Below are the code and all the weights of a small trained network. Each question names an input and a class and asks about switching units off, where a switched-off unit gives its printed mean instead of its output.

import numpy as np


def w(rows, s, z=0):
    codes = np.array(rows[::2]) - 128.0
    scale = np.full(codes.shape[1], s)
    scale[-1] = z or s
    return codes * scale


def f(y):
    return np.maximum(y, 0)


def log_softmax(a):
    a = a - a.max(-1, keepdims=True)
    return a - np.log(np.exp(a).sum(-1, keepdims=True))


def net(x, mask):
    res = np.array(x, float).reshape(1, 2) / 4 @ E
    y = f(res @ A[0][:, :-1].T + A[0][:, -1])
    res = res + np.where(mask, y, B[0][:, -1]) @ B[0][:, :-1]
    return log_softmax(res[-1] @ U[:, :-1].T + U[:, -1])


A, B = {}, {}
E = w([
[74,53,93,247],'x0',
[25,236,118,157],'x1',
],0.013)
A[0] = w([
[149,94,36,232,20],'n1',
[184,121,157,117,218],'n2',
[151,177,163,52,21],'n3',
[239,1,140,102,45],'n4',
[144,119,129,249,13],'n5',
[184,176,206,31,22],'n6',
[131,59,82,201,67],'n7',
[41,188,184,142,5],'n8',
[185,19,210,106,12],'n9',
],0.0098,0.011)
B[0] = w([
[191,153,55,142,172],'n1',
[30,39,94,88,230],'n2',
[248,147,71,204,176],'n3',
[92,217,184,194,247],'n4',
[247,158,78,190,157],'n5',
[233,98,43,170,212],'n6',
[184,114,69,93,184],'n7',
[154,241,236,220,162],'n8',
[138,208,214,240,193],'n9',
],0.013)
U = w([
[224,146,27,157,32],'0',
[117,244,240,192,18],'1',
[6,78,70,89,246],'2',
],0.014,0.012)

Each question gives the input, the list of numbers given to net, and the class t.
The units are the neurons (one row each of A and B). Each row of codes is followed by its name. A weight is (code - 128) times the scale printed after its matrix; where a second scale follows, it is the last column's (A, B and U).
mask holds one flag per neuron, in row order. A switched-off neuron (its flag False) gives its mean, the last column of its row in B, instead of its output. The means were averaged over made-up inputs and are rounded, as every weight is.
A unit's drop is (log p(t) with every unit on - log p(t) with that unit switched off) / (log p(t) with every unit on - log p(t) with every unit switched off).
The circuit of an input: a set's keep is (log p(t) with only the set's units on - log p(t) with every unit switched off) / (log p(t) with every unit on - log p(t) with every unit switched off). Starting from all 9 units, units are removed one at a time, each time the one whose removal leaves the highest keep (on an exact tie, the one counted first), for as long as the keep stays at least 0.8.
circuit, biggest first: the units of the circuit, biggest drop first
unit that matters most: the unit with the biggest drop
k most important neurons: the k neurons with the biggest drops, biggest first
drop when u is switched off: that unit's drop, to one decimal
input [-2,3], class 2: 2 most important neurons => [n4; n9]
input [-3,3], class 2: unit that matters most => n4
input [3,-3], class 2: circuit, biggest first => [n6; n3; n8]
input [5,5], class 0: 3 most important neurons => [n4; n9; n5]
input [-8,8], class 0: 4 most important neurons => [n6; n3; n4; n9]
input [-4,3], class 0: 2 most important neurons => [n4; n2]
input [6,6], class 0: 4 most important neurons => [n4; n9; n5; n1]
input [6,-7], class 1: 3 most important neurons => [n4; n9; n6]
input [7,-8], class 1: drop when n6 is switched off => 0.3
input [1,-8], class 1: drop when n5 is switched off => 0.0
input [-8,7], class 0: drop when n4 is switched off => 0.1
